Here is a tiny trained network, its code and every weight. The questions are about switching its units off for an input and a class, where a switched-off unit gives its printed mean instead of its output.

import numpy as np


def w(rows, s, z=0):
    codes = np.array(rows[::2]) - 128.0
    scale = np.full(codes.shape[1], s)
    scale[-1] = z or s
    return codes * scale


def f(y):
    return y / 2 * (1 + np.tanh(0.7978845608 * (y + 0.044715 * y**3)))


def log_softmax(a):
    a = a - a.max(-1, keepdims=True)
    return a - np.log(np.exp(a).sum(-1, keepdims=True))


def net(x, mask):
    res = np.array(x, float).reshape(1, 7) / 4 @ E
    y = f(res @ A[0][:, :-1].T + A[0][:, -1])
    res = res + np.where(mask, y, B[0][:, -1]) @ B[0][:, :-1]
    return log_softmax(res[-1] @ U[:, :-1].T + U[:, -1])


A, B = {}, {}
E = w([
[128,127,128,129,129],'x0',
[166,191,50,203,17],'x1',
[128,128,128,127,127],'x2',
[37,28,143,191,65],'x3',
[231,7,45,134,168],'x4',
[211,139,255,221,174],'x5',
[58,145,32,192,237],'x6',
],0.0097)
A[0] = w([
[117,147,70,122,80,84],'n1',
[181,218,91,89,136,101],'n2',
[175,56,111,120,145,127],'n3',
[82,160,100,194,189,52],'n4',
[119,83,163,68,176,60],'n5',
[63,201,167,95,119,138],'n6',
[71,116,47,56,93,73],'n7',
[201,128,193,176,141,129],'n8',
[186,60,107,95,113,140],'n9',
[75,90,84,10,114,30],'n10',
[163,65,102,130,139,98],'n11',
[162,67,110,110,167,140],'n12',
[74,126,123,159,221,89],'n13',
[125,112,184,57,73,97],'n14',
[173,193,110,82,157,72],'n15',
[168,119,162,110,87,93],'n16',
[166,177,90,206,29,53],'n17',
[108,61,125,184,83,80],'n18',
[203,123,54,179,84,4],'n19',
[123,137,52,55,82,119],'n20',
[166,86,90,145,127,119],'n21',
[108,137,54,64,117,83],'n22',
[174,90,72,137,150,127],'n23',
[177,53,80,98,141,126],'n24',
[172,151,148,110,67,63],'n25',
[157,121,180,205,165,74],'n26',
[197,60,154,139,160,125],'n27',
[172,156,119,98,175,99],'n28',
[68,59,209,29,226,42],'n29',
[175,122,179,222,165,49],'n30',
[78,55,146,155,119,93],'n31',
[80,117,96,186,197,60],'n32',
[201,183,109,70,179,109],'n33',
[153,176,174,232,150,132],'n34',
[143,103,157,33,87,102],'n35',
[106,143,92,177,189,79],'n36',
[74,44,111,211,56,120],'n37',
[52,78,168,163,102,98],'n38',
[174,69,185,79,53,112],'n39',
[93,48,185,183,88,130],'n40',
[155,106,168,111,85,2],'n41',
[52,183,187,100,101,154],'n42',
[95,98,150,81,176,9],'n43',
[33,184,194,112,145,125],'n44',
[137,184,68,194,123,27],'n45',
[130,129,183,94,82,141],'n46',
],0.013,0.0037)
B[0] = w([
[149,74,110,153,109,192],'n1',
[184,121,177,85,128,208],'n2',
[80,206,162,156,62,199],'n3',
[76,182,78,99,167,198],'n4',
[216,127,87,206,119,187],'n5',
[68,162,200,195,57,208],'n6',
[105,42,150,127,136,244],'n7',
[99,40,121,126,125,214],'n8',
[66,192,140,150,88,203],'n9',
[106,9,148,122,109,223],'n10',
[83,182,163,157,72,186],'n11',
[120,176,162,167,81,198],'n12',
[113,142,76,110,160,207],'n13',
[87,162,88,96,134,186],'n14',
[184,169,199,65,142,190],'n15',
[87,128,83,116,192,166],'n16',
[224,140,64,200,140,219],'n17',
[157,145,161,96,139,182],'n18',
[156,151,107,156,112,207],'n19',
[106,40,138,147,154,225],'n20',
[82,173,158,156,119,183],'n21',
[110,65,154,143,125,215],'n22',
[92,153,142,134,90,202],'n23',
[93,181,156,161,63,217],'n24',
[125,148,94,126,155,171],'n25',
[88,31,161,125,147,195],'n26',
[110,133,128,153,124,212],'n27',
[159,131,174,87,133,182],'n28',
[254,114,63,193,124,253],'n29',
[88,20,146,127,109,206],'n30',
[188,155,185,61,174,184],'n31',
[74,152,82,68,152,202],'n32',
[160,146,185,43,154,218],'n33',
[94,29,124,157,110,207],'n34',
[99,114,65,117,201,187],'n35',
[76,164,71,82,156,192],'n36',
[217,153,189,63,163,228],'n37',
[191,158,191,90,137,192],'n38',
[77,160,49,75,164,208],'n39',
[147,128,140,89,150,197],'n40',
[92,135,98,113,156,157],'n41',
[97,189,149,176,70,213],'n42',
[189,128,85,170,124,172],'n43',
[109,169,151,164,92,221],'n44',
[167,152,97,139,156,191],'n45',
[97,151,87,119,140,176],'n46',
],0.0092,0.015)
U = w([
[78,196,194,197,51,21],'0',
[103,3,157,137,116,153],'1',
[216,160,221,27,139,82],'2',
[237,133,49,219,115,255],'3',
[64,168,34,72,164,118],'4',
],0.014,0.0018)

Each question gives the input, the list of numbers given to net, and the class t.
The units are the neurons (one row each of A and B). Each row of codes is followed by its name. A weight is (code - 128) times the scale printed after its matrix; where a second scale follows, it is the last column's (A, B and U).
mask holds one flag per neuron, in row order. A switched-off neuron (its flag False) gives its mean, the last column of its row in B, instead of its output. The means were averaged over made-up inputs and are rounded, as every weight is.
A unit's drop is (log p(t) with every unit on - log p(t) with that unit switched off) / (log p(t) with every unit on - log p(t) with every unit switched off).
The circuit of an input: a set's keep is (log p(t) with only the set's units on - log p(t) with every unit switched off) / (log p(t) with every unit on - log p(t) with every unit switched off). Starting from the 12 units with the biggest drops (on a tie, the unit counted first), units are removed one at a time, each time the one whose removal leaves the highest keep (on an exact tie, the one counted first), for as long as the keep stays at least 0.8.
units of the circuit, in order: the units of the circuit, biggest drop first
k most important neurons: the k neurons with the biggest drops, biggest first
drop of u: that unit's drop, to one decimal
input [0,3,5,-5,6,3,7], class 4: units of the circuit, in order : [n36]
input [-6,6,3,-4,-4,6,1], class 1: units of the circuit, in order : [n34, n30]
input [-7,-7,8,8,-3,5,-8], class 2: 4 most important neurons : [n38, n31, n40, n37]
input [-8,-7,6,-6,5,-6,-1], class 3: 3 most important neurons : [n29, n5, n43]
input [6,3,-2,-7,0,-6,-2], class 2: 3 most important neurons : [n15, n33, n2]
input [-1,-1,-1,-1,4,-8,7], class 1: 3 most important neurons : [n10, n7, n22]
input [-8,3,-3,-2,-6,0,7], class 4: 2 most important neurons : [n4, n36]
input [-5,-7,-5,6,-2,3,0], class 3: 3 most important neurons : [n29, n5, n33]
input [8,-7,1,-3,-4,-5,-8], class 4: 3 most important neurons : [n14, n39, n35]
input [6,-1,-5,8,-4,0,-7], class 2: 2 most important neurons : [n38, n37]
input [-6,3,5,7,-2,6,-5], class 2: 2 most important neurons : [n37, n38]
input [2,-7,1,-3,6,8,2], class 1: 2 most important neurons : [n30, n26]
input [1,-2,6,-5,-3,-6,-6], class 1: 2 most important neurons : [n10, n20]
input [8,8,-5,4,-5,3,6], class 3: units of the circuit, in order : [n17]
input [1,0,8,-5,-2,-7,-8], class 4: 2 most important neurons : [n39, n14]
input [4,6,-7,8,3,3,-7], class 2: drop of n37 : 0.9
input [-6,6,3,8,0,1,-4], class 2: drop of n37 : 0.1
input [-2,-4,-1,5,0,-5,-6], class 4: drop of n39 : 0.8
